Below are the code and all the weights of a small trained network. Each question names an input and a class and asks about switching units off, where a switched-off unit gives its printed mean instead of its output.

import numpy as np


def w(rows, s, z=0):
    codes = np.array(rows[::2]) - 128.0
    scale = np.full(codes.shape[1], s)
    scale[-1] = z or s
    return codes * scale


def f(y):
    return np.maximum(y, 0)


def log_softmax(a):
    a = a - a.max(-1, keepdims=True)
    return a - np.log(np.exp(a).sum(-1, keepdims=True))


def net(x, mask):
    res = np.array(x, float).reshape(1, 2) / 4 @ E
    y = f(res @ A[0][:, :-1].T + A[0][:, -1])
    res = res + np.where(mask, y, B[0][:, -1]) @ B[0][:, :-1]
    return log_softmax(res[-1] @ U[:, :-1].T + U[:, -1])


A, B = {}, {}
E = w([
[5,133,62,225],'x0',
[138,59,88,42],'x1',
],0.015)
A[0] = w([
[108,55,49,61,73],'neuron 1',
[206,131,186,111,21],'neuron 2',
[91,2,130,81,51],'neuron 3',
[91,206,225,150,56],'neuron 4',
[18,103,23,200,4],'neuron 5',
[106,144,21,38,45],'neuron 6',
],0.011,0.013)
B[0] = w([
[149,91,181,178,190],'neuron 1',
[251,200,81,161,174],'neuron 2',
[145,76,186,172,174],'neuron 3',
[101,80,233,234,180],'neuron 4',
[208,147,91,127,251],'neuron 5',
[143,69,142,165,162],'neuron 6',
],0.012,0.013)
U = w([
[132,58,246,204,52],'0',
[237,161,26,126,45],'1',
[84,138,136,87,254],'2',
],0.014,0.021)

Each question gives the input, the list of numbers given to net, and the class t.
The units are the neurons (one row each of A and B). Each row of codes is followed by its name. A weight is (code - 128) times the scale printed after its matrix; where a second scale follows, it is the last column's (A, B and U).
mask holds one flag per neuron, in row order. A switched-off neuron (its flag False) gives its mean, the last column of its row in B, instead of its output. The means were averaged over made-up inputs and are rounded, as every weight is.
A unit's drop is (log p(t) with every unit on - log p(t) with that unit switched off) / (log p(t) with every unit on - log p(t) with every unit switched off).
The circuit of an input: a set's keep is (log p(t) with only the set's units on - log p(t) with every unit switched off) / (log p(t) with every unit on - log p(t) with every unit switched off). Starting from all 6 units, units are removed one at a time, each time the one whose removal leaves the highest keep (on an exact tie, the one counted first), for as long as the keep stays at least 0.8.
units of the circuit, in order: the units of the circuit, biggest drop first
k most important neurons: the k neurons with the biggest drops, biggest first
drop of u: that unit's drop, to one decimal
input [-7,7], class 0: most important neuron => [neuron 3]
input [4,-1], class 1: 2 most important neurons => [neuron 5; neuron 4]
input [8,6], class 1: 2 most important neurons => [neuron 5; neuron 4]
input [1,3], class 2: units of the circuit, in order => [neuron 4; neuron 5]
input [-3,1], class 2: 2 most important neurons => [neuron 5; neuron 2]
input [0,-3], class 2: 2 most important neurons => [neuron 1; neuron 3]
input [8,-7], class 1: 3 most important neurons => [neuron 5; neuron 1; neuron 3]
input [-6,8], class 0: 2 most important neurons => [neuron 3; neuron 1]
input [-3,0], class 2: drop of neuron 1 => 0.0
input [-6,-3], class 1: drop of neuron 2 => 0.5
input [6,-1], class 1: drop of neuron 5 => 0.6
